Below are the code and all the weights of a small trained network. Each question names an input and a target symbol and asks about switching units off, where a switched-off unit gives its printed mean instead of its output.

import numpy as np


def w(rows, s, z=0):
    codes = np.array(rows[::2]) - 128.0
    scale = np.full(codes.shape[1], s)
    scale[-1] = z or s
    return codes * scale


def f(y):
    return y / 2 * (1 + np.tanh(0.7978845608 * (y + 0.044715 * y**3)))


def softmax(a):
    e = np.exp(a - a.max(-1, keepdims=True))
    return e / e.sum(-1, keepdims=True)


def log_softmax(a):
    a = a - a.max(-1, keepdims=True)
    return a - np.log(np.exp(a).sum(-1, keepdims=True))


def net(x, mask):
    ids = ['αβγδλμψ'.index(c) for c in x.split()]
    T = len(ids)
    res = E[ids] + P[:T]
    u = 0
    for l in range(3):
        q, k, v = (res @ M[l].T for M in (Q, K, V))
        z = softmax(np.where(np.tri(T) > 0, q @ k.T / 4**0.5, -1e9)) @ v
        res = res + np.where(mask[u], z, O[l][:, -1]) @ O[l][:, :-1]
        u += 1
        y = f(res @ A[l][:, :-1].T + A[l][:, -1])
        res = res + np.where(mask[u : u + 4], y, B[l][:, -1]) @ B[l][:, :-1]
        u += 4
    return log_softmax(res[-1] @ U[:, :-1].T + U[:, -1])


Q, K, V, O, A, B = {}, {}, {}, {}, {}, {}
E = w([
[101,174,35,149,118,150,124,99,154,118,132],'α',
[149,47,108,152,13,185,197,145,157,249,142],'β',
[180,201,92,139,88,228,95,125,76,160,105],'γ',
[73,173,46,75,177,165,140,190,179,206,150],'δ',
[155,18,156,145,99,148,171,87,92,108,166],'λ',
[142,155,174,145,103,143,74,125,132,74,254],'μ',
[155,180,147,2,123,200,237,132,187,161,61],'ψ',
],0.017)
P = w([
[79,166,3,35,100,115,178,63,13,22,143],'0',
[134,131,166,102,66,222,171,184,124,76,64],'1',
[194,164,58,192,154,63,242,87,147,135,191],'2',
[121,102,160,80,82,233,164,200,131,99,93],'3',
[158,127,91,158,187,67,145,40,167,162,155],'4',
[122,95,167,85,84,238,162,195,130,104,98],'5',
[165,96,97,139,214,50,52,30,184,135,104],'6',
[118,95,169,63,80,254,160,206,120,119,105],'7',
[164,111,126,140,227,42,55,60,147,151,112],'8',
],0.0089)
Q[0] = w([
[168,124,93,190,78,44,133,103,162,188,140],'0.h0',
[126,209,7,198,118,110,27,181,85,146,111],'0.h0',
[198,166,89,112,113,195,162,130,167,51,255],'0.h0',
[98,184,219,117,178,24,130,129,110,66,106],'0.h0',
],0.0061)
K[0] = w([
[177,150,187,173,69,174,184,148,192,87,106],'0.h0',
[123,217,137,136,138,180,93,94,177,182,127],'0.h0',
[92,163,126,88,112,145,65,183,74,2,115],'0.h0',
[191,111,214,143,208,127,87,137,195,100,118],'0.h0',
],0.0078)
V[0] = w([
[117,190,149,140,86,111,151,106,168,129,89],'0.h0',
[84,184,175,83,171,139,160,56,138,137,115],'0.h0',
[247,96,150,100,162,73,122,83,97,55,2],'0.h0',
[201,158,171,146,38,187,151,145,174,61,249],'0.h0',
],0.0063)
O[0] = w([
[141,94,172,104,93,159,112,145,114,131,120,94],'0.h0',
[148,127,82,51,38,86,162,144,132,158,174,114],'0.h0',
[52,165,49,137,166,159,103,130,194,123,164,126],'0.h0',
[115,109,38,106,164,119,147,163,86,188,2,254],'0.h0',
],0.0099,0.0066)
A[0] = w([
[42,105,98,170,197,85,122,2,78,53,149,89],'0.n0',
[45,161,123,58,216,117,147,176,112,126,41,121],'0.n1',
[206,178,82,145,204,103,107,97,78,174,157,158],'0.n2',
[203,112,169,54,47,119,130,60,26,70,156,252],'0.n3',
],0.006,0.0021)
B[0] = w([
[34,126,96,105,89,90,105,200,85,174,159,216],'0.n0',
[169,128,141,125,57,109,150,136,118,61,134,255],'0.n1',
[74,150,110,89,139,109,131,59,173,158,181,222],'0.n2',
[101,130,10,96,163,157,120,145,180,105,108,241],'0.n3',
],0.011,0.004)
Q[1] = w([
[193,128,156,118,125,204,150,153,104,81,99],'1.h0',
[28,137,90,74,78,255,100,114,66,120,122],'1.h0',
[135,165,147,142,160,70,99,125,175,138,180],'1.h0',
[202,151,93,123,131,99,115,76,110,130,159],'1.h0',
],0.0087)
K[1] = w([
[134,152,96,64,104,176,185,121,151,58,102],'1.h0',
[127,117,1,161,116,175,102,57,21,125,130],'1.h0',
[232,128,175,140,140,74,55,153,141,92,177],'1.h0',
[224,181,137,186,98,241,135,178,154,94,164],'1.h0',
],0.0067)
V[1] = w([
[62,2,113,167,126,87,128,161,104,112,104],'1.h0',
[143,103,138,109,106,131,160,143,137,140,71],'1.h0',
[156,86,127,103,102,122,202,165,121,92,164],'1.h0',
[220,62,118,233,209,170,168,127,154,167,149],'1.h0',
],0.0056)
O[1] = w([
[195,100,142,91,75,101,165,148,160,92,227,169],'1.h0',
[175,122,132,124,143,152,84,169,150,176,64,144],'1.h0',
[169,154,136,140,162,102,193,132,85,190,201,173],'1.h0',
[94,65,70,150,154,101,255,178,99,177,121,2],'1.h0',
],0.012,0.0097)
A[1] = w([
[143,121,102,125,178,31,130,67,54,203,104,145],'1.n0',
[145,110,114,123,67,2,170,93,117,123,158,8],'1.n1',
[13,80,232,181,100,210,77,190,154,23,97,149],'1.n2',
[28,169,142,188,148,147,72,211,120,109,226,237],'1.n3',
],0.0058,0.0014)
B[1] = w([
[88,171,165,145,176,94,91,88,112,160,142,221],'1.n0',
[23,133,174,147,248,192,114,192,66,254,122,253],'1.n1',
[33,143,60,153,11,223,86,161,170,146,143,206],'1.n2',
[96,96,106,85,101,79,203,49,65,230,109,162],'1.n3',
],0.0094,0.0048)
Q[2] = w([
[26,97,152,205,204,59,130,209,190,178,8],'2.h0',
[107,107,14,180,108,151,177,112,65,153,131],'2.h0',
[232,70,76,37,72,154,125,55,82,156,151],'2.h0',
[70,133,53,55,61,124,180,255,150,101,123],'2.h0',
],0.0051)
K[2] = w([
[149,115,159,227,138,161,133,152,152,143,88],'2.h0',
[155,33,125,122,163,104,45,133,136,58,173],'2.h0',
[103,181,49,2,172,152,170,110,144,97,145],'2.h0',
[80,124,168,183,43,178,148,230,70,31,113],'2.h0',
],0.0065)
V[2] = w([
[60,131,216,114,185,242,156,254,163,209,133],'2.h0',
[106,177,143,11,145,221,183,84,210,136,122],'2.h0',
[171,91,98,59,119,153,25,245,75,88,129],'2.h0',
[131,139,45,118,113,173,122,81,52,207,228],'2.h0',
],0.0047)
O[2] = w([
[199,159,60,208,84,143,73,50,125,220,193,128],'2.h0',
[91,113,91,133,168,111,85,68,168,160,179,225],'2.h0',
[107,89,141,131,103,59,184,131,2,104,100,188],'2.h0',
[112,43,198,87,96,82,208,78,220,115,130,251],'2.h0',
],0.009,0.015)
A[2] = w([
[83,75,139,195,160,201,103,224,97,81,255,59],'2.n0',
[96,211,87,123,150,134,53,149,199,133,125,45],'2.n1',
[120,181,68,92,175,145,41,146,66,83,165,138],'2.n2',
[235,82,118,176,116,167,116,210,133,130,119,9],'2.n3',
],0.0075,0.0015)
B[2] = w([
[143,99,165,165,131,121,110,147,155,141,151,188],'2.n0',
[151,153,142,166,134,91,82,167,65,110,120,254],'2.n1',
[166,129,114,123,96,88,164,143,165,168,151,198],'2.n2',
[145,173,116,96,176,187,61,81,113,136,254,149],'2.n3',
],0.014,0.0084)
U = w([
[123,118,1,60,138,98,221,150,217,148,58,253],'α',
[128,144,238,105,189,139,89,146,155,157,102,163],'β',
[142,149,127,89,150,191,170,153,122,86,144,80],'γ',
[113,150,125,131,78,172,162,169,149,117,107,128],'δ',
[170,144,163,143,109,128,186,143,182,80,137,76],'λ',
[93,155,142,65,142,199,146,204,205,122,112,24],'μ',
[152,110,163,95,124,155,175,148,89,95,73,10],'ψ',
],0.0064,0.0031)

Each question gives the input, a string of symbols that net reads in full, and the target symbol t.
The units are the heads (4 rows each of Q, K, V and O) and the neurons (one row each of A and B). Each row of codes is followed by its name. A weight is (code - 128) times the scale printed after its matrix; where a second scale follows, it is the last column's (O, A, B and U).
mask holds one flag per unit, layer by layer, with each layer's heads first. A switched-off unit (its flag False) gives its mean, the last column of its rows in O or B, instead of its output. The means were averaged over made-up inputs and are rounded, as every weight is.
A unit's drop is (log p(t) with every unit on - log p(t) with that unit switched off) / (log p(t) with every unit on - log p(t) with every unit switched off).
The circuit of an input: a set's keep is (log p(t) with only the set's units on - log p(t) with every unit switched off) / (log p(t) with every unit on - log p(t) with every unit switched off). Starting from the 12 units with the biggest drops (on a tie, the unit counted first), units are removed one at a time, each time the one whose removal leaves the highest keep (on an exact tie, the one counted first), for as long as the keep stays at least 0.8.
circuit, biggest first: the units of the circuit, biggest drop first
unit that matters most: the unit with the biggest drop
top k neurons: the k neurons with the biggest drops, biggest first
top k neurons in layer l: the k neurons of layer l with the biggest drops, biggest first
input α ψ ψ ψ, target μ: unit that matters most => 0.n0
input ψ λ μ λ δ λ δ δ, target β: circuit, biggest first => (0.n3 1.h0 0.h0)
input γ δ δ ψ, target δ: circuit, biggest first => (1.h0 1.n2 2.h0 0.n2)
input λ μ δ α β λ α, target β: circuit, biggest first => (2.h0 2.n1 0.n2)
input λ λ β λ λ β ψ β, target λ: circuit, biggest first => (1.h0 0.n0 2.h0 1.n1)
input λ α δ γ λ γ γ γ μ, target α: circuit, biggest first => (1.n3 1.h0 2.n1)
input λ δ β γ λ λ μ γ, target λ: circuit, biggest first => (1.h0 0.n0 1.n1 0.h0)
input λ α λ β λ μ γ, target α: top 3 neurons => (1.n1 1.n3 0.n0)
input λ γ γ λ γ μ, target λ: circuit, biggest first => (0.n0 1.h0 1.n1 2.h0)
input γ α β λ λ β, target δ: top 3 neurons => (1.n2 0.n3 0.n2)
input ψ ψ λ λ γ, target α: top 2 neurons => (1.n1 0.n3)
input δ γ λ λ, target α: circuit, biggest first => (0.n3 0.h0 2.n1)
input γ λ λ δ, target δ: top 2 neurons => (1.n2 0.n3)
input λ λ λ λ λ λ λ γ, target λ: circuit, biggest first => (1.h0 0.n0 1.n1 2.h0)
input ψ γ β γ λ λ γ γ, target β: circuit, biggest first => (1.h0 0.n3)
input ψ λ ψ γ λ λ, target β: circuit, biggest first => (0.n3 1.h0 0.h0)
input λ ψ λ, target β: top 3 neurons => (1.n1 0.n0 2.n0)
input ψ γ λ α λ ψ β ψ, target β: circuit, biggest first => (1.h0)
input β λ ψ λ α μ λ λ, target γ: top 3 neurons => (2.n3 0.n3 0.n2)
input γ λ γ λ ψ μ, target δ: top neuron => (1.n2)
input λ λ δ μ ψ λ ψ, target β: top 2 neurons => (0.n0 2.n1)
input ψ μ λ, target α: top 2 neurons => (2.n1 0.n2)
input γ λ λ γ ψ λ, target δ: top 2 neurons => (1.n2 0.n3)
input ψ γ β α γ γ β γ, target β: top 2 neurons => (2.n1 0.n3)
input α γ λ α, target μ: top 2 neurons in layer 1 => (1.n2 1.n3)
input γ δ ψ γ δ λ ψ γ, target δ: top 3 neurons => (1.n2 2.n1 0.n2)
input μ λ λ γ γ λ, target ψ: unit that matters most => 0.h0
input γ μ β α ψ α λ λ β, target β: top 2 neurons => (1.n0 2.n3)
